Each row is followed by its group and then its class within the group.
| -0.850 |  1.098 | -0.185 | -0.403 | -1.374 |  1.417 | -0.117 | -0.677 |  1.308 |  4.297 | -0.656 |  0.805 | -0.219 | -0.302 | -0.339 |  0.484 | -0.364 |  1.291 |  2.569 |  1.574 | | X.D
| -1.694 | -0.675 | -1.638 |  0.289 | -1.663 |  0.430 |  0.460 | -0.616 |  0.969 | -0.045 | -0.304 |  0.751 |  0.146 | -0.591 |  0.179 | -0.671 | -0.356 |  0.435 | -0.117 |  2.966 | | P.Y
| -1.607 |  0.032 | -1.873 |  0.169 | -2.744 |  2.328 | -0.562 | -0.549 |  0.405 |  3.599 |  0.264 |  1.068 | -0.872 |  0.430 | -0.540 |  0.380 | -0.641 |  1.864 |  2.429 |  0.209 | | X.D
| -1.622 | -0.790 | -5.911 | -1.552 | -1.886 |  2.206 |  1.146 | -0.673 | -0.734 |  4.283 | -2.789 |  0.179 |  0.100 | -1.172 | -0.907 |  0.309 |  0.636 |  1.385 |  0.308 |  1.791 | | P.B
| -1.195 |  0.507 | -1.481 |  1.483 | -3.051 |  1.543 |  1.025 | -0.270 |  0.176 | -0.598 | -0.418 |  1.038 |  0.359 | -0.528 | -0.594 |  0.189 | -0.306 | -1.794 | -1.456 |  4.095 | | P.Q
| -0.023 |  0.505 |  1.409 | -2.378 |  1.048 | -0.314 | -0.366 | -1.232 | -2.588 | -3.052 | -2.010 | -0.223 |  1.161 |  0.092 |  0.472 | -0.519 |  0.968 |  1.499 |  1.854 |  3.013 | | K.R
| -1.495 |  0.446 | -3.522 |  1.444 | -2.644 |  1.095 |  0.063 | -0.214 |  0.553 | -2.520 | -0.101 |  0.784 |  0.227 | -1.086 | -2.214 |  0.567 | -0.043 | -0.580 | -0.024 |  3.246 | | P.Q
|  1.796 |  0.454 |  0.763 | -5.416 | -0.070 | -2.291 |  0.979 | -1.751 |  0.105 | -0.330 | -0.422 |  1.419 |  1.301 | -0.288 |  0.518 |  0.430 |  0.428 |  0.795 |  1.062 |  2.081 | | K.Z
|  0.614 | -0.865 |  2.893 | -2.547 |  0.064 | -0.463 |  0.589 | -0.603 | -0.169 |  0.663 | -1.911 |  0.243 |  0.545 | -0.915 |  0.688 |  1.690 |  1.090 |  1.383 | -0.818 |  3.771 | | K.C
|  1.347 | -0.987 | -0.104 | -4.963 | -2.510 |  0.086 |  0.086 | -0.987 |  0.818 |  3.141 | -0.646 |  0.697 | -1.214 | -0.171 | -0.874 |  0.541 |  0.572 | -0.806 | -1.931 |  1.233 | | K.Z
| -1.888 | -0.217 | -2.953 | -2.219 | -2.419 |  1.126 |  1.289 |  0.167 | -0.277 |  0.406 |  0.261 |  0.967 |  1.043 | -0.570 | -0.985 |  1.776 | -0.457 |  0.494 | -0.281 |  2.488 | | P.Q
|  2.026 |  0.875 |  3.316 | -4.285 | -0.555 | -0.377 | -0.249 | -2.201 |  0.437 |  0.900 | -0.783 |  0.169 | -0.291 |  0.328 |  0.976 |  1.008 |  1.104 |  0.761 |  0.662 |  3.049 | | K.R
|  0.177 | -1.001 |  3.013 | -7.827 |  0.559 | -0.785 | -0.088 | -1.410 |  0.261 |  1.049 | -0.679 |  1.314 | -0.320 | -0.926 |  0.423 |  0.057 |  0.113 | -1.836 |  0.375 |  2.183 | | K.Z
| -0.952 | -1.983 | -4.423 | -2.114 | -2.383 |  2.381 |  1.481 | -0.586 |  0.457 |  2.334 | -0.471 |  0.116 | -2.083 | -1.142 |  1.243 |  0.076 | -0.764 |  2.005 |  2.970 | -1.272 | | X.G
|  0.382 | -0.707 | -0.476 |  1.871 |  0.299 |  2.685 |  0.365 |  0.713 |  1.873 |  3.910 | -0.352 |  0.361 | -2.145 |  0.052 |  0.470 |  0.726 |  0.392 |  2.301 |  2.688 | -0.418 | | X.D
